Below is a small trained network, with its code and all its weights. Each question gives an input and a target symbol and asks what happens when units are switched off, that is, made to give their printed mean instead of their output.

import numpy as np


def w(rows, s, z=0):
    codes = np.array(rows[::2]) - 128.0
    scale = np.full(codes.shape[1], s)
    scale[-1] = z or s
    return codes * scale


def f(y):
    return y / 2 * (1 + np.tanh(0.7978845608 * (y + 0.044715 * y**3)))


def softmax(a):
    e = np.exp(a - a.max(-1, keepdims=True))
    return e / e.sum(-1, keepdims=True)


def log_softmax(a):
    a = a - a.max(-1, keepdims=True)
    return a - np.log(np.exp(a).sum(-1, keepdims=True))


def net(x, mask):
    ids = ['αγδηθσ'.index(c) for c in x.split()]
    T = len(ids)
    res = E[ids] + P[:T]
    r = res
    for j in range(2):
        rows = slice(4 * j, 4 * j + 4)
        q, k, v = (r @ M[0][rows].T for M in (Q, K, V))
        z = softmax(np.where(np.tri(T) > 0, q @ k.T / 4**0.5, -1e9)) @ v
        o = O[0][rows]
        res = res + np.where(mask[j], z, o[:, -1]) @ o[:, :-1]
    y = f(res @ A[0][:, :-1].T + A[0][:, -1])
    res = res + np.where(mask[2:10], y, B[0][:, -1]) @ B[0][:, :-1]
    return log_softmax(res[-1] @ U[:, :-1].T + U[:, -1])


Q, K, V, O, A, B = {}, {}, {}, {}, {}, {}
E = w([
[97,165,175,135],'α',
[116,118,131,142],'γ',
[171,201,201,237],'δ',
[196,194,140,106],'η',
[151,170,61,243],'θ',
[97,115,71,250],'σ',
],0.016)
P = w([
[135,62,129,65],'0',
[194,104,168,113],'1',
[112,99,122,126],'2',
[135,159,136,82],'3',
[186,132,177,152],'4',
[108,128,140,157],'5',
[120,198,153,139],'6',
[175,160,189,195],'7',
[105,149,171,157],'8',
[122,247,168,159],'9',
],0.015)
Q[0] = w([
[160,90,6,35],'head 1',
[112,224,69,217],'head 1',
[61,99,109,105],'head 1',
[26,164,115,39],'head 1',
[134,117,178,197],'head 2',
[63,165,65,139],'head 2',
[178,153,136,96],'head 2',
[184,8,129,109],'head 2',
],0.011)
K[0] = w([
[219,93,66,6],'head 1',
[165,149,117,209],'head 1',
[139,59,142,162],'head 1',
[213,115,188,105],'head 1',
[91,152,91,232],'head 2',
[119,98,202,68],'head 2',
[127,183,91,129],'head 2',
[158,48,57,149],'head 2',
],0.014)
V[0] = w([
[12,66,199,111],'head 1',
[145,177,128,71],'head 1',
[183,151,123,53],'head 1',
[28,158,143,96],'head 1',
[252,117,171,218],'head 2',
[64,197,110,178],'head 2',
[117,154,11,135],'head 2',
[207,162,128,56],'head 2',
],0.012)
O[0] = w([
[203,115,1,151,55],'head 1',
[174,147,149,31,91],'head 1',
[187,115,154,14,70],'head 1',
[197,161,12,30,78],'head 1',
[233,170,68,98,248],'head 2',
[101,66,189,80,169],'head 2',
[130,132,218,191,102],'head 2',
[99,208,203,198,126],'head 2',
],0.009,0.015)
A[0] = w([
[122,191,115,207,50],'neuron 1',
[216,139,201,133,97],'neuron 2',
[198,138,207,180,150],'neuron 3',
[165,6,194,12,66],'neuron 4',
[85,149,149,173,121],'neuron 5',
[15,144,116,107,253],'neuron 6',
[65,104,83,114,111],'neuron 7',
[142,90,90,108,122],'neuron 8',
],0.011,0.0058)
B[0] = w([
[132,116,184,74,219],'neuron 1',
[27,181,139,189,202],'neuron 2',
[155,81,67,110,253],'neuron 3',
[98,111,226,66,133],'neuron 4',
[152,146,179,97,201],'neuron 5',
[100,149,22,120,165],'neuron 6',
[5,171,158,179,133],'neuron 7',
[47,87,135,121,127],'neuron 8',
],0.015,0.019)
U = w([
[126,204,212,64,57],'α',
[129,99,69,139,159],'γ',
[101,182,50,71,151],'δ',
[203,255,127,215,169],'η',
[80,74,217,207,3],'θ',
[216,69,145,234,192],'σ',
],0.0068,0.0043)

Each question gives the input, a string of symbols that net reads in full, and the target symbol t.
The units are the heads (4 rows each of Q, K, V and O) and the neurons (one row each of A and B). Each row of codes is followed by its name. A weight is (code - 128) times the scale printed after its matrix; where a second scale follows, it is the last column's (O, A, B and U).
mask holds one flag per unit, heads first, then neurons. A switched-off unit (its flag False) gives its mean, the last column of its rows in O or B, instead of its output. The means were averaged over made-up inputs and are rounded, as every weight is.
A unit's drop is (log p(t) with every unit on - log p(t) with that unit switched off) / (log p(t) with every unit on - log p(t) with every unit switched off).
The circuit of an input: a set's keep is (log p(t) with only the set's units on - log p(t) with every unit switched off) / (log p(t) with every unit on - log p(t) with every unit switched off). Starting from all 10 units, units are removed one at a time, each time the one whose removal leaves the highest keep (on an exact tie, the one counted first), for as long as the keep stays at least 0.8.
circuit, biggest first: the units of the circuit, biggest drop first
unit that matters most: the unit with the biggest drop
top k neurons: the k neurons with the biggest drops, biggest first
drop of u: that unit's drop, to one decimal
input γ θ η θ, target α: unit that matters most => neuron 5
input γ α η, target η: top 2 neurons => [neuron 1; neuron 3]
input δ η θ δ η σ η γ, target σ: circuit, biggest first => [head 1; neuron 2]
input θ γ η θ α γ σ η, target σ: circuit, biggest first => [head 2; neuron 3]
input γ δ σ σ, target η: circuit, biggest first => [neuron 3; head 2]
input η γ γ η α, target η: circuit, biggest first => [head 1; neuron 1; neuron 3]
input η α γ γ α σ η η, target σ: circuit, biggest first => [head 1; head 2; neuron 2]
input η δ θ η η γ η σ σ σ, target α: circuit, biggest first => [neuron 1; neuron 5]
input η θ θ θ δ, target θ: circuit, biggest first => [neuron 2; head 2]
input η θ θ δ α, target θ: circuit, biggest first => [head 2; neuron 2; neuron 6]
input η δ δ γ, target η: circuit, biggest first => [neuron 1; neuron 3]
input θ η σ α α δ α θ, target θ: top 2 neurons => [neuron 1; neuron 6]
input σ η δ, target σ: top 2 neurons => [neuron 6; neuron 2]
input α θ θ θ η δ, target σ: unit that matters most => head 2
input σ δ η α, target δ: top 2 neurons => [neuron 6; neuron 1]
input θ η η α δ η θ γ, target θ: top 3 neurons => [neuron 2; neuron 1; neuron 4]
input η σ α θ θ δ θ σ α σ, target δ: top 2 neurons => [neuron 6; neuron 2]
input γ γ θ η σ, target σ: top 3 neurons => [neuron 2; neuron 3; neuron 7]
input η η η σ α, target σ: drop of neuron 7 => 0.1
input η α σ γ θ θ η η, target θ: drop of neuron 3 => -0.1
input η σ δ α σ θ γ η, target θ: unit that matters most => neuron 2
input δ γ θ σ θ σ γ α, target σ: drop of neuron 4 => 0.0
